[100 = 0]
[ 96  95 133  76 109 112 102  90 100 102  81  93  90  96  94  92  54  85
 101 106 109 101  76 102 109 107 101  97 100 109 101 100 126 104  99  96
 101  93  85 101  96  97  91 122 104 108 126  93  98  85 114  89  83  87
  93  93]	<18>
[100 115 101  67 106  87 120  91 117  98  90  99  68  84  86 100  94  82
 103 108 109  98  80 102 111 103  89  93 101 117 111  65 161 115 107  98
 100  76 156  90 104 100  93 129 110 103 126  68 114  84 117  61  98  79
  90 113]	<18>
[ 93 102 135  69 106 117  87  93 110  97  94 102  97 106  82  99  59  83
  99 109 102  99  75 102  53  99 115 118 102 117  99  98 147  97  90 103
 110   8  86  82 108  98  88 126 113 104 126  89 116  86  86  83 107  85
  87  98]	<24>
[104 101 145  77 101 112  81  94 118  97 102  98  88 118  79 112  48  88
 115 103 100 101  67 102  81  96 108 132 102 116 102 100 180 102  96  98
 122  11 112  77 105  99  86 139 109  99 124  75 120  86 104  92  96  87
  86 108]	<24>
[ 95 114 102  63 105  99 109  96 127  97 102 102  78  83  85 103  83  78
  92 109 102  99  75 102 104  97  96 100 102 122 108  71 167 117  94 103
  99  66 174  79 110 103  93 138 114 102 122  68 119  81 113  47 110  75
  80 107]	<18>
[ 89 116 124  80 105  54 103  90  91 103  82  96  90  90  69  87  57  81
  91 115  92 101  79 103 104 109  89  92 101 110 119  99 127 102  97 101
  91 145  92  95 100  94 123 118 108 105 121  97  99  91 112  97  78  84
  93  88]	<18>
[ 90 102 137  84 104 106  99  92 102 101  98  96  90  91  94  98  54  77
  98 109 104 102  80 104 108  98 102 100 101 114  96  95 131 103  87 100
 103  87  94  87 102  94  87 129 111 104 120  85 108  89 117  86  94  89
  91  95]	<18>
[108  96 128  83 109  84  90  91 104  98  88  86  83  95  75 110  49  89
 122 111 107 101  66 100 118 100 103 107 100 113 103  99 151 108  91  93
 109  81 107  90  98 102  89 140 104 102 113  76 111  80 129 101  82  89
  89 105]	<18>
[107 105 136  78 109  41 112  88 100 102  77  90  87 100  86  95  55  89
 107 119  88 102  80 101 112 106  89  97 100 105 115 102 156 102  99  94
  96 131  88 101  95  98 123 128 103 108 122  91  93  88 116 106  64  91
  92  96]	<18>
[107 124 137  81 106  44  99  92  93 101  84 115  91  92  77 103  59  85
 106 116  90 100  73 102 111 114  84  99 100 112 127  98 199 105  94  96
 102 121  93  97 101  98 122 133 109 104 128  96 105  87 117  92  84  91
  89  99]	<18>
[ 87 119 139  74 102  42  88  92  99 100 101 102  98  82  79  94  64  74
  86 118  82 100  83 104 102  98 100 102 102 116 116  98 154 101  86 105
  96 114  98  80 108  93 125 125 113 106 129  89 118  91 113  87 104  89
  90  89]	<18>
[100 115 136  69 106  34  93  93  99  98  91 115  92  79  72  96  58  79
  99 120  84  98  79 101 104 114  89 104 101 123 121  96 163 105  86 100
  98 106 102  87 106  99 124 130 110 104 126 102 114  84 116  99 102  83
  87 100]	<18>
[ 86 100 136  71 106 119 103  92 102 100  76 107  91  93  96  82  62  78
  79 105 109  96  82 102  45 108 110 108 101 114 101  99 119 100  95 103
 103  21  59  94 103  98  95 112 113 112 126 111 106  96  72  81 108  80
  91  84]	<24>
[ 98  96 130  79 107 104  91  89 109 100  87  94  93 112  90  98  54  78
 104 107 107 101  76 102  67 103 108 115 101 113  97  98 146  96 101  97
 115  31  93 100 100  98  95 128 107 107 119  87 105  85  93  90  89  90
  91  97]	<24>
[ 90 101 135  79 105 113  91  92 113  99  92 101  89 115  85  98  55  76
  98 108 104 100  75 103  76  97 108 123 102 116 100  86 159  98  94 102
 119  18  85  85 105  98  95 128 111 104 137  87 115  92  93  89 101  88
  86  97]	<24>
[ 90  98 139  79 105 107  95  91 102 101  90  94 107  88  84  95  53  79
  94 110 106 101  61 103 110 100 105 101 101 113  97  99 137 103  92 101
 100  88  78  91 102  95  92 129 109 108 115  91 107  91 116  81  94  90
  90  94]	<18>
[ 98 102 126  65 106 106  84  94 102  97  97 104  89  78  82 106  55  81
 100 107 103  97  68 102 107 100 109 104 101 122 103  95 143 104  78 101
 100  78  91  81 109 100  93 126 113 101 128  87 121  85 120  89 106  85
  83 102]	<18>
[ 80  99 135  90 108 137 115  83 111 104  76  97  94 120  96  81  62  81
  88 105 117  98  78 102  69 113 102 109 100 107  99 104 117  99 113  98
 112  69  72 111  96  97  94 117 103 114 133 110  92  98  86  86  92  89
  96  82]	<24>
[ 98  99 131  69 106 110  96  94 103  99  91  97  89  91  85 101  58  81
 114 109 107 101  73 102 111 101 105 105 101 115 100  98 141 105  92  98
 105  76  94  89 102  98  91 132 111 103 122  84 112  83 118  92  92  88
  88 100]	<18>
[ 87 100 130  73 104 115  96  90 100 100  90  98  95  84  91  90  60  75
  88 109 107  99  79 104  99 102 104  96 102 120  99  97 153 101  89 105
  97  81  76  91 106  95  96 121 113 109 120  96 111  90 110  86 103 100
  94  89]	<18>
[ 93 110  96  81 107  91 129  90 120 102  86  91  66  95  97  94  96  86
  95 106 109 101  86 102 111 105  82  88 100 109 107  72 147 114 117  97
  97  99 170  98  99  99  88 120 105 107 120  65  99  93 118  58  84  86
  93 106]	<18>

[ 91 102  80  67  93 124  77 127 124  71 155 113  89 100 116 108  89 118
  99 105  95 107 123 110  91 110 114  99 106  89 102 118 104 112 116 127
  80  96 115 100 128 107  94  76 103 114  62 117  65 107 106  90  92 100
  85]	(69)
[ 93 102  82  64  95 123  77 122 130  78 157 118  87 105 118 101  94 120
 103 113 101 110 121 104  98 109 114  96 125  85 117 125 103 108 118 124
  71 100 110 100 131 110 102  73 102 103  68 113  62  98 114  98  90 102
  87]	(69)
[ 96  98  92 102  95 114 101 116 128  89 120 102 103 105 111 110  97 104
  90 107  93 101 117 123  88 107 108  93  72  91  74  85  91 122  99 112
 113  89 110  93  92  97  86 114 105 111  70 116 122 116  88  90  94 100
 106]	(69)
[ 94 104  81  70  94 119  72 129 113  81 143 112  91 105 125 106  90 121
 101 107  99 103 121 110  96 110 112  98 109  91 105 125 105 113 116 120
  75  97 118 104 130 108  99  73 101 109  67 108  75 102 108  86  96 104
  82]	(69)
[ 98  99  93 103  93 107 107 107 122  96 114  98 110 104 114 112  96 103
  85 107  96  97 121 127  88 116  99  94  72  86  79  85  93 119 100 115
 105  88 114  90  92  97  87 113 104 111  76 108 132 113  86  87  90  99
 110]	(69)
[ 94  99  82  73  96 125  81 131 113  80 148 112  88 101 123 108  92 123
 103 108 103 110 119 113 102 105 105 103 111  86 111 125 108 105 120 117
  75  97 111 105 129 110 106  76 100 109  62 107  67 100 110  80  93 101
  84]	(69)
[ 89 111 106  82 103 100 100 111 103  81 107 112  77  92 107  81  93  98
 133  84  83 109  86  53  92  88 134  95 132 111 113 112  91  91 102  99
 114 108  88 101 103 102 110 104 100  79 123 125  80 108 111 127 104  96
 107]	(69)
[ 93 111  98  79 104 101  95 108  94  89 105 111  79  96 103  73  93 100
 132  88  88 105  84  61 100  86 131 103 130 115 122 118 103  90 104  92
 101 111  86 105 107 107 112  95  98  93 129 109  65 101 114 124 105  99
  91]	(69)
[ 95  99  79  68  90 124  74 130 117  82 164 112  97 106 128 108  90 118
  91 116  97 105 125 114  97 112 106 106 106  86 108 119 108 112 117 115
  72  97 116  99 129 110  99  80 101 114  46 110  72 100 108  85  92 104
  79]	(69)
[ 93 101  81  89  89 100  93 119 131  81 112  96 105 103 131 112  89 105
  91 106  85  88 125 116  68 117 112  89  73  95  76  93  89 128  94 120
  99  88 114  88  88  95  82  93 105 116  68 131 133 116  89  86  97 103
 107]	(69)
[ 93 108 102 103  97  95  97 102 105  87 104  93 102  92 103  89  93 105
 102  89  81  89  84  74  78  93 114  92  94 119  84  86  89 102  95  98
 112 100  94  90  80  96  90 111 103 101 127 128 125 119  84 118 106  97
 109]	(60)
[ 95 103  98  94  94  93 106 100 116  89  96  92 104  95 108  90  94 100
  97  89  81  89  90  82  79 105 116  94  90 116  86  82  90 109  96 102
 115 102  91  90  85 101  85 117 104 102 126 123 130 117  90 125 102  98
 111]	(60)
[ 87 110  72  57  89 127  72 139 131  60 166 116  92 104 138  99  80 121
 104 113  86 103 129  98  83 113 127  95 100  97 106 127 102 118 118 128
  75  99 114  98 135 110 100  81 104 113  53 126  63 107 111  98  93 104
  83]	(69)
[ 95 101  85  79  91 123  75 119 114  88 159 110 100 108 113 108  94 118
  97 117 104 108 123 114 102 109 102 100  97  85 112 126 106 111 117 118
  68  98 116 101 134 113 107  76 102 106  55  99  79  97 111  86  93 105
  84]	(69)
[ 88 113  99  73 101  96  86 113  98  78 110 113  82  96 108  83  89 103
 134  89  82 100  83  62  84  87 139  96 134 116 117 123  95  88 104  99
  99 110  89 100 107 106 108  92  99  92 118 145  55 103 114 127 101 101
  94]	(69)
[ 95  99  83 103  94 115  79 113  98  83 132 104  99 101 120 110  92 120
 104 113 104  95 122 107  96 105  86 101 104  93 107 127 112 103 119 113
  72  97 111 104 133 107 100  71 100 106  68 100  78  95 105  76  98 104
  80]	(69)
[ 90 113  99  75 102 102  81 120  98  79 115 114  79  95 113  81  94 102
 134  96  89 111  84  61  90  91 129  98 133 109 116 122  98  90 107 101
  88 110  86 102 121 105 109 100  99  92 115 123  61  99 115 125  99  97
  95]	(69)
[ 94 101  82  73  95 114  73 120 101  84 136 106  94 102 122 106  93 120
 102 106 105  98 117 109  98 105 101 101 109  96 111 130 109 104 118 114
  75 100 112 103 125 108 103  70  99 109  68 103  85  91 109  85  99 103
  82]	(69)
[ 88 113  94  72 101  98  91 112 100  87 107 113  80  92 118  81  88  97
 133  87  89 106  79  63  85  89 131  98 134 111 116 117  98  91 106 102
 100 110  89 103 108 105 108  86  99  93 116 127  73 105 111 119 103  97
  94]	(69)
[ 88 100  80  54  90 120  69 126 123  76 154 112  89 102 130 104  91 116
 101 111  96 108 127  99  88 117 114 102 104  93 110 126 106 105 116 122
  70 102 107 100 134 107  97  81 102 111  61 114  72 103 112  93  90 103
  84]	(69)
[ 98  96  86  73  95 120  81 107 108  86 148 111  94 102 119 110  94 119
  95 113 104 107 124 114 103 112 102 102  98  90 105 122 109 106 117 115
  67  97 114 104 127 108 101  72 101 112  58  99  68  96 109  86  93 103
  80]	(69)
[ 93 103 102  95  95  90 103 103 111  86 100  95 102  93 106  94  96 100
  98  99  79  89  88  55  77 101 110  94  87 115  77  88  89 105  95 103
 119 102  91  90  83  96  85 116 104 106 124 127 134 117  85 118 100  96
 108]	(60)
[ 90 103  83  71  91 121  78 125 123  74 148 112  92 105 122 101  92 117
 104 109  96 109 118 102  94 110 115  97 103  88 104 126 100 111 120 119
  79  99 111  99 125 107  97  83 103 106  62 111  76 104 111  94  92 103
  91]	(69)
[ 97  99  91  96  91 103 103 112 129  86 105  96 107 105 121 107  98 106
  86  98  92  88 120 122  81 110 101  92  72  92  78  87  93 124  98 111
 106  89 114  93  81  95  84  97 106 112  76 112 128 116  85  83 101 102
  99]	(69)
[ 93 108 107  83 104  94  96  98  90  93  99 104  81  93 104  84  96  99
 127  93  94 107  82  68  93  86 118 100 131  97 120 119  98  87 105  97
 100 111  85 103 110 101 106  82  99  90 130 117  74  99 109 116 102  97
 100]	(69)
[ 94 103  81  68  93 126  76 125 117  79 157 120  91 105 126 103  91 117
 103 108 100 107 122 106  98 113 112 102 105  92 110 126 108 109 118 120
  73  99 113 102 132 109 102  77 101 110  63 110  61 101 111  90  93 103
  81]	(69)
